[[ 18.5  13.2  11.4  -9.6  -2.9 -34.0 -20.4  20.5 -16.2]
 [  6.0   6.8  21.5  20.6 -12.5  15.3  39.6  -3.3  10.6]
 [ 14.8   2.3   5.0  13.2  19.4 -12.4  52.5   6.1 -15.4]
 [ -7.2 -12.4  -2.5  -3.0   8.9  27.7   4.8   1.4 -28.9]
 [ 23.9  -5.2  -1.0   8.2 -30.9  11.5 -37.1   2.7 -73.6]
 [-14.6   9.3  -0.4 -37.7   6.2 -41.1 -24.1  -1.8  -4.6]]
:
[[  6.0   6.8  21.5  20.6 -12.5  15.3  39.6  -3.3  10.6]
 [ 18.5  13.2  11.4  -9.6  -2.9 -34.0 -20.4  20.5 -16.2]
 [ 14.8   2.3   5.0  13.2  19.4 -12.4  52.5   6.1 -15.4]
 [-14.6   9.3  -0.4 -37.7   6.2 -41.1 -24.1  -1.8  -4.6]
 [ 23.9  -5.2  -1.0   8.2 -30.9  11.5 -37.1   2.7 -73.6]
 [ -7.2 -12.4  -2.5  -3.0   8.9  27.7   4.8   1.4 -28.9]]

[[ -5.4   1.2   2.4   0.8 -19.3   2.0  -7.3   3.7 -25.7 -20.2 -26.7 -22.8
   -0.6   1.0  -0.2   2.1]
 [ 71.4  76.9  77.9  74.9 -53.8  79.3  65.2 -24.7 -70.3 -63.4 -64.4 -36.4
   73.9  78.1  76.2 -17.9]
 [ 29.1  28.2  27.2  28.1 -17.9  27.5  30.2 -18.6 -20.0 -20.1 -16.2 -15.9
   28.2  21.7  22.3 -17.4]]
:
[[ 71.4  76.9  77.9  74.9 -53.8  79.3  65.2 -24.7 -70.3 -63.4 -64.4 -36.4
   73.9  78.1  76.2 -17.9]
 [ 29.1  28.2  27.2  28.1 -17.9  27.5  30.2 -18.6 -20.0 -20.1 -16.2 -15.9
   28.2  21.7  22.3 -17.4]
 [ -5.4   1.2   2.4   0.8 -19.3   2.0  -7.3   3.7 -25.7 -20.2 -26.7 -22.8
   -0.6   1.0  -0.2   2.1]]

[[ 11.4 -44.5  27.2  -5.5  22.5  28.4  -6.2   7.4 -13.5]
 [ 11.4 -44.3  27.1  -5.5  22.5  28.3  -6.6   7.5 -13.9]
 [ -3.8   6.5  -4.3  -3.0  -0.6  -1.7  -2.6  -3.7   2.0]
 [ -3.4   6.6  -4.6  -3.0  -0.1  -1.9  -2.8  -3.7   1.8]
 [  7.5 -36.2  26.0  -6.2  17.3  19.2  -7.5   2.8 -10.5]
 [ -7.2  -5.0  20.5 -10.4  -1.6 -19.1 -11.4 -19.7   0.3]
 [ 19.0 -78.8  54.4  -9.2  35.3  37.0 -11.3   3.8 -26.1]
 [ -8.4 -15.7  37.6 -13.7  -0.4 -26.3 -16.0 -28.3  -4.2]
 [ -3.4   6.1  -4.4  -2.9  -0.4  -1.8  -3.1  -3.4   1.9]
 [-23.5  62.5  -9.1  -4.2 -33.5 -61.7  -3.6 -30.6  20.9]]
:
[[ 19.0 -78.8  54.4  -9.2  35.3  37.0 -11.3   3.8 -26.1]
 [ -8.4 -15.7  37.6 -13.7  -0.4 -26.3 -16.0 -28.3  -4.2]
 [ 11.4 -44.5  27.2  -5.5  22.5  28.4  -6.2   7.4 -13.5]
 [ 11.4 -44.3  27.1  -5.5  22.5  28.3  -6.6   7.5 -13.9]
 [  7.5 -36.2  26.0  -6.2  17.3  19.2  -7.5   2.8 -10.5]
 [ -7.2  -5.0  20.5 -10.4  -1.6 -19.1 -11.4 -19.7   0.3]
 [ -3.8   6.5  -4.3  -3.0  -0.6  -1.7  -2.6  -3.7   2.0]
 [ -3.4   6.1  -4.4  -2.9  -0.4  -1.8  -3.1  -3.4   1.9]
 [ -3.4   6.6  -4.6  -3.0  -0.1  -1.9  -2.8  -3.7   1.8]
 [-23.5  62.5  -9.1  -4.2 -33.5 -61.7  -3.6 -30.6  20.9]]

[[-13.2   1.6 -30.6 -10.1 -15.5 -16.2   4.1  -7.2  18.5   4.9  11.9  19.9]
 [-42.2  -2.5 -34.3 -12.4  -7.0 -11.7 -28.9 -20.2  -4.8  12.2  25.3  32.6]
 [ 42.2   6.7 -19.2  -0.1 -29.3 -22.4  68.4  20.2  62.9 -11.5 -16.9  -3.1]
 [-20.0   1.5   0.3  32.3   9.9  19.5   0.2  15.2  18.5 -21.7 -18.6  -0.9]]
:
[[-20.0   1.5   0.3  32.3   9.9  19.5   0.2  15.2  18.5 -21.7 -18.6  -0.9]
 [ 42.2   6.7 -19.2  -0.1 -29.3 -22.4  68.4  20.2  62.9 -11.5 -16.9  -3.1]
 [-13.2   1.6 -30.6 -10.1 -15.5 -16.2   4.1  -7.2  18.5   4.9  11.9  19.9]
 [-42.2  -2.5 -34.3 -12.4  -7.0 -11.7 -28.9 -20.2  -4.8  12.2  25.3  32.6]]

[[-60.7   3.4  13.5 -27.8   1.8 -44.4]
 [-57.9  32.9  -9.5 -34.6  -3.0  14.1]
 [ 15.7  60.2  25.7  27.1   6.1 -37.9]
 [-24.8 -28.0 -20.0  23.0 -51.4  35.3]
 [-50.9  26.0 -12.2 -45.8   8.9  19.1]
 [ 63.6  -5.1  19.1  38.2  11.9 -27.7]
 [-53.8  16.9  19.9  23.8 -37.4 -49.4]
 [-21.8 -50.1 -23.8 -23.1 -11.0  35.2]
 [-42.8  25.2  18.9  29.6 -36.6 -42.7]
 [ 44.8   7.6 -12.3  24.1  -5.2  40.5]
 [-33.8 -71.1   2.8 -18.5  -6.1 -31.4]]
:
[[ 15.7  60.2  25.7  27.1   6.1 -37.9]
 [-53.8  16.9  19.9  23.8 -37.4 -49.4]
 [ 63.6  -5.1  19.1  38.2  11.9 -27.7]
 [-42.8  25.2  18.9  29.6 -36.6 -42.7]
 [-60.7   3.4  13.5 -27.8   1.8 -44.4]
 [-33.8 -71.1   2.8 -18.5  -6.1 -31.4]
 [-57.9  32.9  -9.5 -34.6  -3.0  14.1]
 [-50.9  26.0 -12.2 -45.8   8.9  19.1]
 [ 44.8   7.6 -12.3  24.1  -5.2  40.5]
 [-24.8 -28.0 -20.0  23.0 -51.4  35.3]
 [-21.8 -50.1 -23.8 -23.1 -11.0  35.2]]

[[  1.1 -32.2 -49.4  -9.9  57.3 -41.2 -48.7  51.8]
 [ 60.7  12.3  -5.8 -13.3  17.5 -28.4 -40.5 -62.0]
 [ -6.9 -56.8  37.7  46.6 -48.4  59.6  15.0  52.3]
 [-53.9  56.9 -66.6  58.9  10.6  64.6  10.3  14.1]
 [-39.8   8.3  52.2   4.3  54.9 -17.5 -40.4  26.5]
 [ 53.0  48.8  -2.5 -36.5 -60.6 -63.6 -46.6 -60.8]
 [-14.3   9.4  60.7  63.1 -22.1  40.6  49.8  14.4]
 [-45.4  35.6  40.8  42.1 -69.5  33.3   8.4 -59.3]
 [-32.6 -64.9  26.4  67.5 -13.9   4.2  63.4 -60.8]]
:
[[-14.3   9.4  60.7  63.1 -22.1  40.6  49.8  14.4]
 [-39.8   8.3  52.2   4.3  54.9 -17.5 -40.4  26.5]
 [-45.4  35.6  40.8  42.1 -69.5  33.3   8.4 -59.3]
 [ -6.9 -56.8  37.7  46.6 -48.4  59.6  15.0  52.3]
 [-32.6 -64.9  26.4  67.5 -13.9   4.2  63.4 -60.8]
 [ 53.0  48.8  -2.5 -36.5 -60.6 -63.6 -46.6 -60.8]
 [ 60.7  12.3  -5.8 -13.3  17.5 -28.4 -40.5 -62.0]
 [  1.1 -32.2 -49.4  -9.9  57.3 -41.2 -48.7  51.8]
 [-53.9  56.9 -66.6  58.9  10.6  64.6  10.3  14.1]]

[[ 29.7 -45.9 -24.7  11.2  30.9]
 [-42.3   2.1  17.2   5.5 -30.9]
 [-49.3 -17.2  11.9  10.4 -47.0]
 [-26.5 -43.5  26.5   1.1  -6.0]
 [-32.9  -1.8 -25.1 -45.3   8.4]
 [ -2.9 -19.9 -16.0 -11.0  26.4]
 [-29.8 -31.8  -6.5 -31.6  31.9]
 [ 57.8 -11.9  -0.4  61.3  24.4]]
:
[[-26.5 -43.5  26.5   1.1  -6.0]
 [-42.3   2.1  17.2   5.5 -30.9]
 [-49.3 -17.2  11.9  10.4 -47.0]
 [ 57.8 -11.9  -0.4  61.3  24.4]
 [-29.8 -31.8  -6.5 -31.6  31.9]
 [ -2.9 -19.9 -16.0 -11.0  26.4]
 [ 29.7 -45.9 -24.7  11.2  30.9]
 [-32.9  -1.8 -25.1 -45.3   8.4]]

[[ 15.5 -29.5 -40.3  17.3  -3.7  33.0  64.0 -15.4 -25.9]
 [ -2.1 -40.3  -6.8  32.0  -7.3  25.1  49.1   0.4  -3.8]
 [-17.9 -38.9  -8.5  25.8  -9.5  27.0  49.9 -16.6 -16.9]
 [-12.1 -39.4  -9.1  33.6  -1.8  23.1  50.0  -9.9  -9.1]
 [ 33.8 -31.9 -34.1  15.3 -15.3  35.2  63.8   2.9 -15.5]]
:
[[ -2.1 -40.3  -6.8  32.0  -7.3  25.1  49.1   0.4  -3.8]
 [-17.9 -38.9  -8.5  25.8  -9.5  27.0  49.9 -16.6 -16.9]
 [-12.1 -39.4  -9.1  33.6  -1.8  23.1  50.0  -9.9  -9.1]
 [ 33.8 -31.9 -34.1  15.3 -15.3  35.2  63.8   2.9 -15.5]
 [ 15.5 -29.5 -40.3  17.3  -3.7  33.0  64.0 -15.4 -25.9]]
